Below are the code and all the weights of a small trained network. Each question names an input and a class and asks about switching units off, where a switched-off unit gives its printed mean instead of its output.

import numpy as np


def w(rows, s, z=0):
    codes = np.array(rows[::2]) - 128.0
    scale = np.full(codes.shape[1], s)
    scale[-1] = z or s
    return codes * scale


def norm(h):
    return h / np.sqrt((h * h).mean(-1, keepdims=True) + 1e-5)


def f(y):
    return np.maximum(y, 0)


def log_softmax(a):
    a = a - a.max(-1, keepdims=True)
    return a - np.log(np.exp(a).sum(-1, keepdims=True))


def net(x, mask):
    res = np.array(x, float).reshape(1, 4) / 4 @ E
    u = 0
    for l in range(4):
        y = f(norm(res) @ A[l][:, :-1].T + A[l][:, -1])
        res = res + np.where(mask[u : u + 4], y, B[l][:, -1]) @ B[l][:, :-1]
        u += 4
    return log_softmax(norm(res)[-1] @ U[:, :-1].T + U[:, -1])


A, B = {}, {}
E = w([
[134,105,49,162,174,133,66,131,253,204,154],'x0',
[151,64,138,168,36,38,88,117,102,92,96],'x1',
[67,143,136,184,192,156,195,251,76,187,231],'x2',
[249,128,177,50,138,68,116,159,91,167,125],'x3',
],0.0036)
A[0] = w([
[92,114,89,159,128,137,127,112,156,111,132,94],'0.n0',
[109,190,131,101,158,179,141,117,133,122,106,91],'0.n1',
[128,114,139,131,1,93,108,70,119,27,31,141],'0.n2',
[224,121,188,48,141,92,143,142,90,142,124,5],'0.n3',
],0.0047,0.0029)
B[0] = w([
[168,197,171,123,152,184,113,155,107,221,115,160],'0.n0',
[97,50,125,179,27,27,134,160,111,89,144,157],'0.n1',
[145,4,160,153,78,67,195,39,23,7,202,254],'0.n2',
[184,249,234,122,172,253,77,149,101,223,53,183],'0.n3',
],0.0035,0.006)
A[1] = w([
[166,108,83,94,128,123,86,25,188,113,68,135],'1.n0',
[90,126,72,153,150,150,131,112,219,131,148,5],'1.n1',
[136,120,135,130,143,89,147,191,106,155,159,105],'1.n2',
[155,116,145,61,85,92,126,66,130,1,83,141],'1.n3',
],0.0059,0.0021)
B[1] = w([
[116,156,254,173,116,154,107,67,40,108,168,204],'1.n0',
[145,162,123,85,124,153,100,153,165,184,38,171],'1.n1',
[120,94,130,141,42,130,122,52,130,86,101,179],'1.n2',
[95,60,70,201,83,60,133,143,129,75,210,253],'1.n3',
],0.0057,0.0067)
A[2] = w([
[90,150,140,101,176,155,182,92,109,43,181,99],'2.n0',
[126,134,126,115,124,117,128,136,138,116,139,96],'2.n1',
[106,130,110,109,154,140,182,126,110,99,170,2],'2.n2',
[77,162,148,130,137,163,252,185,44,117,149,147],'2.n3',
],0.0045,0.002)
B[2] = w([
[170,37,84,168,99,63,107,88,121,53,175,194],'2.n0',
[119,136,117,140,148,135,123,113,157,125,117,128],'2.n1',
[143,101,141,146,46,119,126,133,113,100,136,144],'2.n2',
[151,92,197,176,76,113,49,1,122,62,131,255],'2.n3',
],0.004,0.0039)
A[3] = w([
[108,189,11,71,177,143,193,185,154,144,116,7],'3.n0',
[81,132,138,140,197,146,201,87,82,3,203,12],'3.n1',
[217,191,164,10,172,83,151,163,75,142,114,75],'3.n2',
[117,135,38,118,139,107,113,216,184,192,76,99],'3.n3',
],0.0047,0.0015)
B[3] = w([
[96,93,85,92,85,90,226,165,81,47,146,149],'3.n0',
[252,82,152,122,102,39,42,100,112,136,164,253],'3.n1',
[3,251,221,136,170,230,13,70,197,220,54,176],'3.n2',
[129,122,94,46,159,86,232,140,79,37,130,177],'3.n3',
],0.004,0.0043)
U = w([
[82,138,3,81,179,140,227,215,184,148,111,3],'0',
[166,45,146,171,62,40,118,82,72,38,193,176],'1',
[125,234,187,120,160,191,87,105,139,198,84,182],'2',
],0.0074,0.002)

Each question gives the input, the list of numbers given to net, and the class t.
The units are the neurons (one row each of A and B). Each row of codes is followed by its name. A weight is (code - 128) times the scale printed after its matrix; where a second scale follows, it is the last column's (A, B and U).
mask holds one flag per neuron, layer by layer. A switched-off neuron (its flag False) gives its mean, the last column of its row in B, instead of its output. The means were averaged over made-up inputs and are rounded, as every weight is.
A unit's drop is (log p(t) with every unit on - log p(t) with that unit switched off) / (log p(t) with every unit on - log p(t) with every unit switched off).
The circuit of an input: a set's keep is (log p(t) with only the set's units on - log p(t) with every unit switched off) / (log p(t) with every unit on - log p(t) with every unit switched off). Starting from the 12 units with the biggest drops (on a tie, the unit counted first), units are removed one at a time, each time the one whose removal leaves the highest keep (on an exact tie, the one counted first), for as long as the keep stays at least 0.8.
circuit, biggest first: the units of the circuit, biggest drop first
unit that matters most: the unit with the biggest drop
top k neurons: the k neurons with the biggest drops, biggest first
k most important neurons of layer l: the k neurons of layer l with the biggest drops, biggest first
drop of u: that unit's drop, to one decimal
input [4,-1,3,5], class 2: circuit, biggest first => 1.n3; 0.n2
input [2,0,6,-5], class 2: top 4 neurons => 0.n2; 1.n3; 2.n3; 1.n1
input [-4,0,-2,7], class 2: circuit, biggest first => 0.n3; 3.n2
input [2,7,7,8], class 2: unit that matters most => 1.n3
input [8,4,1,-3], class 0: top 2 neurons => 2.n3; 3.n3
input [5,-8,7,1], class 0: top 2 neurons => 0.n2; 1.n0
input [-2,-1,-3,5], class 2: top 2 neurons => 0.n3; 3.n2
input [6,6,6,-2], class 0: top 2 neurons => 0.n2; 1.n0
input [4,3,6,-5], class 0: 2 most important neurons of layer 1 => 1.n0; 1.n1
input [6,2,0,-4], class 2: top 2 neurons => 1.n3; 1.n0
input [1,-7,-5,-2], class 2: top 2 neurons => 0.n2; 1.n1
input [-1,-6,-5,8], class 2: drop of 0.n3 => 0.2
input [1,-8,-4,-8], class 2: drop of 0.n2 => 0.1
input [6,-6,-8,6], class 2: drop of 0.n2 => 1.2
input [7,1,7,1], class 0: drop of 0.n2 => 0.1
input [4,5,3,-8], class 0: top neuron => 1.n0
input [6,-2,-2,3], class 2: top 2 neurons => 0.n2; 1.n3
